Here is a tiny trained network, its code and every weight. The questions are about switching its units off for an input and a class, where a switched-off unit gives its printed mean instead of its output.

import numpy as np


def w(rows, s, z=0):
    codes = np.array(rows[::2]) - 128.0
    scale = np.full(codes.shape[1], s)
    scale[-1] = z or s
    return codes * scale


def f(y):
    return y / 2 * (1 + np.tanh(0.7978845608 * (y + 0.044715 * y**3)))


def log_softmax(a):
    a = a - a.max(-1, keepdims=True)
    return a - np.log(np.exp(a).sum(-1, keepdims=True))


def net(x, mask):
    res = np.array(x, float).reshape(1, 5) / 4 @ E
    y = f(res @ A[0][:, :-1].T + A[0][:, -1])
    res = res + np.where(mask, y, B[0][:, -1]) @ B[0][:, :-1]
    return log_softmax(res[-1] @ U[:, :-1].T + U[:, -1])


A, B = {}, {}
E = w([
[1,211,142,194],'x0',
[131,139,124,197],'x1',
[147,118,251,216],'x2',
[190,202,88,160],'x3',
[143,184,185,18],'x4',
],0.0069)
A[0] = w([
[76,195,126,151,158],'n0',
[51,209,128,149,133],'n1',
[141,139,95,213,184],'n2',
[137,130,195,157,254],'n3',
[88,83,85,173,192],'n4',
[109,52,49,157,136],'n5',
[156,119,166,145,194],'n6',
[161,160,58,99,123],'n7',
[123,136,133,20,154],'n8',
[131,124,149,96,203],'n9',
[172,154,60,97,126],'n10',
[65,193,134,142,142],'n11',
[186,105,190,122,173],'n12',
[83,219,124,161,170],'n13',
[192,210,142,206,234],'n14',
[215,160,55,83,120],'n15',
[124,136,125,2,153],'n16',
],0.0098,0.0052)
B[0] = w([
[67,177,119,107,196],'n0',
[38,224,127,135,208],'n1',
[58,83,122,61,215],'n2',
[103,130,230,132,236],'n3',
[44,129,81,113,195],'n4',
[84,102,25,148,186],'n5',
[128,116,191,149,182],'n6',
[207,184,98,86,174],'n7',
[125,68,137,18,214],'n8',
[129,99,163,120,178],'n9',
[196,165,102,107,177],'n10',
[66,181,127,138,190],'n11',
[170,150,201,165,200],'n12',
[74,180,135,90,217],'n13',
[51,76,230,66,254],'n14',
[254,178,124,118,200],'n15',
[132,74,133,7,230],'n16',
],0.008,0.0069)
U = w([
[47,251,135,182,148],'0',
[175,185,117,210,2],'1',
[68,58,180,51,197],'2',
[109,70,22,241,109],'3',
[249,139,252,228,152],'4',
[254,163,67,70,116],'5',
],0.0066,0.0061)

Each question gives the input, the list of numbers given to net, and the class t.
The units are the neurons (one row each of A and B). Each row of codes is followed by its name. A weight is (code - 128) times the scale printed after its matrix; where a second scale follows, it is the last column's (A, B and U).
mask holds one flag per neuron, in row order. A switched-off neuron (its flag False) gives its mean, the last column of its row in B, instead of its output. The means were averaged over made-up inputs and are rounded, as every weight is.
A unit's drop is (log p(t) with every unit on - log p(t) with that unit switched off) / (log p(t) with every unit on - log p(t) with every unit switched off).
The circuit of an input: a set's keep is (log p(t) with only the set's units on - log p(t) with every unit switched off) / (log p(t) with every unit on - log p(t) with every unit switched off). Starting from the 12 units with the biggest drops (on a tie, the unit counted first), units are removed one at a time, each time the one whose removal leaves the highest keep (on an exact tie, the one counted first), for as long as the keep stays at least 0.8.
circuit, biggest first: the units of the circuit, biggest drop first
most important unit: the unit with the biggest drop
k most important neurons: the k neurons with the biggest drops, biggest first
drop of u: that unit's drop, to one decimal
input [3,-2,-7,4,-3], class 5: circuit, biggest first	[n7 n15]
input [3,-2,7,-5,1], class 0: 4 most important neurons	[n16 n8 n15 n14]
input [-1,-1,-4,2,-7], class 3: most important unit	n5
input [0,6,8,8,1], class 2: 3 most important neurons	[n14 n2 n15]
input [-3,0,5,2,-3], class 4: 2 most important neurons	[n16 n8]
input [2,3,-5,-3,-1], class 3: 2 most important neurons	[n14 n3]
input [6,-1,-5,-7,1], class 0: drop of n16	-0.1
input [-6,3,3,-7,3], class 4: drop of n14	0.2
input [-1,-6,-4,-2,-2], class 5: drop of n14	0.3
input [-7,5,-2,-5,4], class 5: drop of n14	0.4
